Below is a small trained network, with its code and all its weights. Each question gives an input and a class and asks what happens when units are switched off, that is, made to give their printed mean instead of their output.

import numpy as np


def w(rows, s, z=0):
    codes = np.array(rows[::2]) - 128.0
    scale = np.full(codes.shape[1], s)
    scale[-1] = z or s
    return codes * scale


def norm(h):
    return h / np.sqrt((h * h).mean(-1, keepdims=True) + 1e-5)


def f(y):
    return y / 2 * (1 + np.tanh(0.7978845608 * (y + 0.044715 * y**3)))


def log_softmax(a):
    a = a - a.max(-1, keepdims=True)
    return a - np.log(np.exp(a).sum(-1, keepdims=True))


def net(x, mask):
    res = np.array(x, float).reshape(1, 5) / 4 @ E
    u = 0
    for l in range(2):
        y = f(norm(res) @ A[l][:, :-1].T + A[l][:, -1])
        res = res + np.where(mask[u : u + 16], y, B[l][:, -1]) @ B[l][:, :-1]
        u += 16
    return log_softmax(norm(res)[-1] @ U[:, :-1].T + U[:, -1])


A, B = {}, {}
E = w([
[144,132,167,95,101,84,199,93,221],'x0',
[254,174,68,201,188,125,138,92,116],'x1',
[88,144,82,179,95,195,103,106,207],'x2',
[95,153,78,66,175,179,162,59,112],'x3',
[206,84,164,122,65,221,185,101,67],'x4',
],0.0061)
A[0] = w([
[140,155,222,254,45,136,189,192,99,103],'0.n0',
[202,156,56,173,185,184,105,175,96,118],'0.n1',
[119,181,109,57,26,139,76,108,168,83],'0.n2',
[125,88,146,178,162,128,129,127,147,51],'0.n3',
[93,116,103,168,110,213,101,124,164,87],'0.n4',
[192,149,111,47,116,221,151,105,108,129],'0.n5',
[96,123,189,104,148,97,145,137,100,116],'0.n6',
[98,217,180,225,72,240,49,97,192,61],'0.n7',
[132,182,57,104,61,177,71,125,204,79],'0.n8',
[88,105,201,109,80,110,84,138,140,96],'0.n9',
[154,127,115,133,58,135,92,68,130,37],'0.n10',
[122,144,63,86,165,35,34,117,170,254],'0.n11',
[77,154,181,72,77,147,112,205,112,43],'0.n12',
[108,253,142,160,42,165,136,131,162,57],'0.n13',
[41,131,195,71,115,193,127,84,83,95],'0.n14',
[142,76,142,121,188,77,135,118,70,62],'0.n15',
],0.0059,0.006)
B[0] = w([
[145,206,208,116,117,192,74,118,127,171],'0.n0',
[105,114,113,99,127,137,174,227,139,197],'0.n1',
[163,91,69,176,253,110,157,173,144,127],'0.n2',
[171,113,93,91,173,81,91,111,99,109],'0.n3',
[82,81,138,191,132,97,157,38,123,140],'0.n4',
[101,197,196,152,109,172,112,95,118,173],'0.n5',
[178,135,76,188,194,100,152,107,127,140],'0.n6',
[115,36,111,211,165,95,114,48,193,158],'0.n7',
[116,32,137,195,232,92,158,61,113,141],'0.n8',
[173,78,92,131,234,171,126,176,161,143],'0.n9',
[90,132,144,122,150,89,139,66,78,113],'0.n10',
[131,177,219,150,92,213,136,122,102,255],'0.n11',
[95,105,156,102,162,134,177,203,119,135],'0.n12',
[136,41,82,161,182,117,95,53,155,123],'0.n13',
[163,129,135,121,183,179,149,214,130,159],'0.n14',
[108,56,152,191,175,141,140,77,146,129],'0.n15',
],0.0059,0.0069)
A[1] = w([
[192,202,86,167,128,105,188,125,164,72],'1.n0',
[197,186,66,213,147,137,154,131,103,116],'1.n1',
[71,160,74,31,157,139,172,34,85,93],'1.n2',
[101,82,79,156,118,139,95,168,69,1],'1.n3',
[133,120,166,152,202,133,93,151,174,121],'1.n4',
[164,78,170,131,56,31,25,151,133,40],'1.n5',
[89,147,88,153,157,165,104,114,52,80],'1.n6',
[131,97,189,173,51,197,193,81,82,41],'1.n7',
[37,64,143,66,84,130,100,140,130,145],'1.n8',
[122,105,144,79,80,81,212,84,255,88],'1.n9',
[140,170,201,112,129,120,151,163,84,164],'1.n10',
[111,115,169,90,152,72,135,111,24,45],'1.n11',
[82,205,129,135,169,50,78,105,143,39],'1.n12',
[87,72,72,161,97,135,66,153,67,109],'1.n13',
[154,81,173,84,175,18,135,92,35,32],'1.n14',
[58,199,128,139,168,66,86,153,143,82],'1.n15',
],0.0088,0.0039)
B[1] = w([
[140,63,83,67,157,91,159,214,86,167],'1.n0',
[69,26,173,70,183,117,159,163,166,205],'1.n1',
[235,145,210,222,115,164,21,223,236,175],'1.n2',
[185,213,49,70,76,42,163,100,109,132],'1.n3',
[112,187,136,96,175,149,150,104,86,171],'1.n4',
[213,186,137,164,142,229,77,163,225,151],'1.n5',
[203,151,119,130,66,15,135,119,143,172],'1.n6',
[32,135,156,81,138,115,110,125,100,212],'1.n7',
[222,36,120,125,211,67,196,180,139,159],'1.n8',
[169,171,13,137,71,40,99,117,30,174],'1.n9',
[70,122,35,158,144,105,117,44,154,254],'1.n10',
[144,78,128,202,69,102,128,74,232,146],'1.n11',
[77,43,200,94,50,211,132,70,37,139],'1.n12',
[189,212,44,111,95,31,162,68,143,150],'1.n13',
[3,36,24,209,112,164,150,2,212,137],'1.n14',
[123,36,176,44,28,228,162,77,76,162],'1.n15',
],0.0077,0.0072)
U = w([
[125,12,119,48,246,111,226,242,127,65],'0',
[48,50,96,228,145,138,121,4,193,66],'1',
[74,117,234,29,33,231,128,71,18,73],'2',
[221,209,212,182,154,200,31,204,211,50],'3',
[195,200,45,85,58,49,134,108,52,253],'4',
[25,217,133,148,232,104,128,113,84,47],'5',
],0.015,0.0049)

Each question gives the input, the list of numbers given to net, and the class t.
The units are the neurons (one row each of A and B). Each row of codes is followed by its name. A weight is (code - 128) times the scale printed after its matrix; where a second scale follows, it is the last column's (A, B and U).
mask holds one flag per neuron, layer by layer. A switched-off neuron (its flag False) gives its mean, the last column of its row in B, instead of its output. The means were averaged over made-up inputs and are rounded, as every weight is.
A unit's drop is (log p(t) with every unit on - log p(t) with that unit switched off) / (log p(t) with every unit on - log p(t) with every unit switched off).
The circuit of an input: a set's keep is (log p(t) with only the set's units on - log p(t) with every unit switched off) / (log p(t) with every unit on - log p(t) with every unit switched off). Starting from the 12 units with the biggest drops (on a tie, the unit counted first), units are removed one at a time, each time the one whose removal leaves the highest keep (on an exact tie, the one counted first), for as long as the keep stays at least 0.8.
units of the circuit, in order: the units of the circuit, biggest drop first
top k neurons: the k neurons with the biggest drops, biggest first
top k neurons in layer l: the k neurons of layer l with the biggest drops, biggest first
input [2,4,0,6,1], class 3: units of the circuit, in order -> [1.n2]
input [1,5,6,2,7], class 2: top 2 neurons in layer 1 -> [1.n10, 1.n7]
input [-2,4,-3,3,-3], class 0: top 4 neurons in layer 1 -> [1.n1, 1.n9, 1.n13, 1.n4]
input [-6,-1,2,-1,-6], class 2: top 2 neurons in layer 1 -> [1.n15, 1.n12]
input [3,-3,-5,5,4], class 1: units of the circuit, in order -> [0.n11, 1.n14]
input [5,-5,5,8,5], class 3: top 2 neurons -> [1.n2, 0.n11]
input [-8,-4,7,5,-4], class 4: top 3 neurons in layer 1 -> [1.n13, 1.n6, 1.n3]
input [6,7,-5,-7,4], class 0: top 3 neurons -> [1.n0, 1.n1, 1.n2]
input [-7,5,-2,-6,-5], class 4: top 2 neurons -> [1.n2, 1.n13]
input [2,8,-2,-6,7], class 0: top 3 neurons -> [0.n11, 1.n1, 1.n0]
input [-7,2,6,4,2], class 4: top 2 neurons -> [1.n13, 1.n6]
input [-6,-8,-8,-6,2], class 0: top 2 neurons -> [1.n8, 0.n12]
input [-5,-8,-2,-7,-1], class 0: top 2 neurons -> [1.n8, 0.n12]
input [2,6,3,2,8], class 2: units of the circuit, in order -> [1.n7]
input [-2,2,-4,2,3], class 1: top 2 neurons in layer 1 -> [1.n10, 1.n11]
input [5,0,1,5,3], class 3: top 2 neurons in layer 0 -> [0.n11, 0.n5]
input [6,3,-8,-8,7], class 1: top 4 neurons -> [1.n14, 0.n11, 1.n10, 1.n2]
input [7,7,0,-1,5], class 0: top 3 neurons in layer 1 -> [1.n0, 1.n1, 1.n6]
input [-5,-4,7,3,6], class 1: top 2 neurons -> [0.n7, 0.n11]
input [-1,-6,6,0,-6], class 0: top 2 neurons in layer 1 -> [1.n8, 1.n10]
